Below is a small trained network, with its code and all its weights. Each question gives an input and a class and asks what happens when units are switched off, that is, made to give their printed mean instead of their output.

import numpy as np


def w(rows, s, z=0):
    codes = np.array(rows[::2]) - 128.0
    scale = np.full(codes.shape[1], s)
    scale[-1] = z or s
    return codes * scale


def f(y):
    return y / 2 * (1 + np.tanh(0.7978845608 * (y + 0.044715 * y**3)))


def log_softmax(a):
    a = a - a.max(-1, keepdims=True)
    return a - np.log(np.exp(a).sum(-1, keepdims=True))


def net(x, mask):
    res = np.array(x, float).reshape(1, 4) / 4 @ E
    y = f(res @ A[0][:, :-1].T + A[0][:, -1])
    res = res + np.where(mask, y, B[0][:, -1]) @ B[0][:, :-1]
    return log_softmax(res[-1] @ U[:, :-1].T + U[:, -1])


A, B = {}, {}
E = w([
[98,95,82,214,31],'x0',
[80,160,70,33,85],'x1',
[35,133,243,124,92],'x2',
[87,3,116,99,154],'x3',
],0.0053)
A[0] = w([
[185,127,52,140,161,87],'n1',
[187,113,50,135,150,70],'n2',
[156,139,158,78,183,56],'n3',
[101,19,119,101,171,77],'n4',
[149,147,176,75,233,115],'n5',
[127,77,132,117,131,3],'n6',
[179,97,198,237,184,61],'n7',
[55,136,241,126,87,81],'n8',
[166,254,144,161,109,83],'n9',
[91,158,73,29,64,31],'n10',
[115,101,89,213,42,81],'n11',
],0.014,0.0051)
B[0] = w([
[172,156,132,177,180,205],'n1',
[172,165,154,195,175,197],'n2',
[80,186,165,181,79,169],'n3',
[104,19,150,172,124,192],'n4',
[134,159,67,161,44,244],'n5',
[48,161,249,200,123,114],'n6',
[38,166,105,49,187,224],'n7',
[204,165,120,214,195,253],'n8',
[86,2,156,172,126,242],'n9',
[9,179,120,109,197,203],'n10',
[112,171,94,166,38,220],'n11',
],0.032,0.0057)
U = w([
[215,172,132,179,202,109],'0',
[112,183,76,155,1,87],'1',
[46,160,108,63,198,161],'2',
[109,10,186,156,111,123],'3',
[240,99,23,27,103,254],'4',
[171,130,167,61,121,61],'5',
],0.0074,0.0083)

Each question gives the input, the list of numbers given to net, and the class t.
The units are the neurons (one row each of A and B). Each row of codes is followed by its name. A weight is (code - 128) times the scale printed after its matrix; where a second scale follows, it is the last column's (A, B and U).
mask holds one flag per neuron, in row order. A switched-off neuron (its flag False) gives its mean, the last column of its row in B, instead of its output. The means were averaged over made-up inputs and are rounded, as every weight is.
A unit's drop is (log p(t) with every unit on - log p(t) with that unit switched off) / (log p(t) with every unit on - log p(t) with every unit switched off).
most important unit: the unit with the biggest drop
top k neurons: the k neurons with the biggest drops, biggest first
drop when u is switched off: that unit's drop, to one decimal
input [3,1,1,4], class 3: most important unit -> n5
input [4,1,1,7], class 3: top 2 neurons -> [n4; n5]
input [-7,-8,-4,-8], class 2: top 3 neurons -> [n7; n11; n4]
input [2,0,-3,-2], class 4: top 3 neurons -> [n8; n10; n3]
input [-1,0,5,3], class 0: top 2 neurons -> [n8; n9]
input [2,5,5,-6], class 3: top 3 neurons -> [n9; n7; n1]
input [3,2,4,-2], class 0: top 3 neurons -> [n5; n8; n7]
input [8,3,-8,-4], class 0: top 4 neurons -> [n2; n1; n5; n3]
input [6,-1,-7,-8], class 3: top 3 neurons -> [n9; n8; n5]
input [-7,-3,6,0], class 1: top 2 neurons -> [n5; n3]
input [-3,2,-3,4], class 3: top 3 neurons -> [n8; n4; n11]
input [-7,7,-3,0], class 1: top 2 neurons -> [n5; n7]
input [-2,0,5,4], class 0: drop when n9 is switched off -> 1.4
input [-3,-1,7,5], class 0: drop when n9 is switched off -> 0.2
input [4,4,-2,6], class 3: most important unit -> n4
input [-3,-7,2,-1], class 2: drop when n7 is switched off -> 0.9
